Below are the code and all the weights of a small trained network. Each question names an input and a class and asks about switching units off, where a switched-off unit gives its printed mean instead of its output.

import numpy as np


def w(rows, s, z=0):
    codes = np.array(rows[::2]) - 128.0
    scale = np.full(codes.shape[1], s)
    scale[-1] = z or s
    return codes * scale


def f(y):
    return y / 2 * (1 + np.tanh(0.7978845608 * (y + 0.044715 * y**3)))


def log_softmax(a):
    a = a - a.max(-1, keepdims=True)
    return a - np.log(np.exp(a).sum(-1, keepdims=True))


def net(x, mask):
    res = np.array(x, float).reshape(1, 3) / 4 @ E
    y = f(res @ A[0][:, :-1].T + A[0][:, -1])
    res = res + np.where(mask, y, B[0][:, -1]) @ B[0][:, :-1]
    return log_softmax(res[-1] @ U[:, :-1].T + U[:, -1])


A, B = {}, {}
E = w([
[48,101,160,191,118,105,127,47,52],'x0',
[174,181,228,114,80,147,173,54,147],'x1',
[64,200,148,80,72,3,48,140,152],'x2',
],0.017)
A[0] = w([
[185,218,146,96,44,99,123,151,214,150],'n1',
[94,114,72,226,205,148,156,144,65,183],'n2',
[174,168,126,106,116,153,194,137,172,143],'n3',
[218,172,208,100,134,129,137,151,201,117],'n4',
[127,67,86,136,198,159,138,172,94,201],'n5',
[146,134,166,67,33,92,21,107,213,139],'n6',
[90,112,100,104,146,112,124,146,165,109],'n7',
[35,102,89,168,130,139,97,139,28,126],'n8',
[50,157,93,156,50,11,59,128,65,84],'n9',
[125,211,158,92,117,73,61,146,117,178],'n10',
[164,205,126,72,158,111,42,142,156,123],'n11',
[95,72,142,126,170,111,86,103,33,160],'n12',
[172,145,94,150,150,187,238,139,174,227],'n13',
[187,92,147,116,113,149,170,60,159,178],'n14',
[115,129,168,172,89,129,112,83,54,93],'n15',
[115,134,104,210,148,149,120,147,81,140],'n16',
[144,134,81,58,216,159,116,192,205,180],'n17',
[100,122,175,152,81,135,139,27,87,30],'n18',
[149,151,246,138,90,103,193,5,56,41],'n19',
[99,167,148,131,118,180,109,52,140,90],'n20',
[166,95,60,119,163,102,101,254,150,236],'n21',
[129,23,141,190,149,168,153,156,55,254],'n22',
[187,225,207,127,140,129,97,116,147,106],'n23',
],0.0094,0.0059)
B[0] = w([
[125,111,102,130,77,187,200,138,130,211],'n1',
[140,98,147,139,110,151,159,77,137,214],'n2',
[150,171,151,44,156,134,175,91,95,175],'n3',
[142,146,144,71,100,165,215,88,171,195],'n4',
[101,114,181,151,73,181,112,102,126,205],'n5',
[128,89,83,99,49,144,167,112,213,218],'n6',
[87,124,69,103,128,82,111,164,115,156],'n7',
[119,158,99,130,145,111,184,9,207,216],'n8',
[79,133,66,107,204,84,132,127,215,254],'n9',
[72,90,44,112,74,166,160,152,167,216],'n10',
[112,62,93,166,79,169,117,98,124,188],'n11',
[86,97,144,191,128,67,126,74,188,198],'n12',
[207,151,198,133,172,112,123,155,90,212],'n13',
[222,191,140,147,190,163,142,184,112,186],'n14',
[65,57,117,161,106,69,85,131,100,189],'n15',
[152,128,134,138,87,156,181,85,131,171],'n16',
[120,136,216,118,129,126,54,155,111,214],'n17',
[92,103,160,167,116,110,90,221,46,198],'n18',
[109,104,161,122,92,171,73,210,69,236],'n19',
[83,75,76,139,88,136,96,183,93,162],'n20',
[66,91,141,187,107,137,2,183,50,231],'n21',
[108,122,203,175,77,203,121,58,100,227],'n22',
[137,123,123,101,88,104,147,118,118,182],'n23',
],0.0088,0.023)
U = w([
[146,105,225,183,151,143,48,161,70,210],'0',
[134,92,123,158,59,161,230,2,176,169],'1',
[77,82,40,144,90,104,54,240,138,92],'2',
[83,133,65,153,225,39,147,50,223,3],'3',
[236,227,187,80,209,145,214,147,137,109],'4',
],0.0092,0.0026)

Each question gives the input, the list of numbers given to net, and the class t.
The units are the neurons (one row each of A and B). Each row of codes is followed by its name. A weight is (code - 128) times the scale printed after its matrix; where a second scale follows, it is the last column's (A, B and U).
mask holds one flag per neuron, in row order. A switched-off neuron (its flag False) gives its mean, the last column of its row in B, instead of its output. The means were averaged over made-up inputs and are rounded, as every weight is.
A unit's drop is (log p(t) with every unit on - log p(t) with that unit switched off) / (log p(t) with every unit on - log p(t) with every unit switched off).
The circuit of an input: a set's keep is (log p(t) with only the set's units on - log p(t) with every unit switched off) / (log p(t) with every unit on - log p(t) with every unit switched off). Starting from the 12 units with the biggest drops (on a tie, the unit counted first), units are removed one at a time, each time the one whose removal leaves the highest keep (on an exact tie, the one counted first), for as long as the keep stays at least 0.8.
circuit, biggest first: the units of the circuit, biggest drop first
top k neurons: the k neurons with the biggest drops, biggest first
drop when u is switched off: that unit's drop, to one decimal
input [7,0,8], class 3: circuit, biggest first	[n9]
input [4,0,8], class 3: top 2 neurons	[n9, n21]
input [0,8,-1], class 4: top 2 neurons	[n21, n4]
input [-8,0,-3], class 0: top 2 neurons	[n21, n17]
input [8,1,-4], class 0: top 2 neurons	[n18, n19]
input [1,1,-8], class 0: top 2 neurons	[n13, n22]
input [8,0,7], class 3: top 2 neurons	[n9, n8]
input [1,3,3], class 2: top 2 neurons	[n8, n22]
input [1,-8,-3], class 1: top 3 neurons	[n8, n2, n19]
input [7,2,7], class 2: drop when n19 is switched off	0.2
input [-6,-1,0], class 0: drop when n9 is switched off	0.3
input [-3,4,-6], class 4: drop when n15 is switched off	0.0
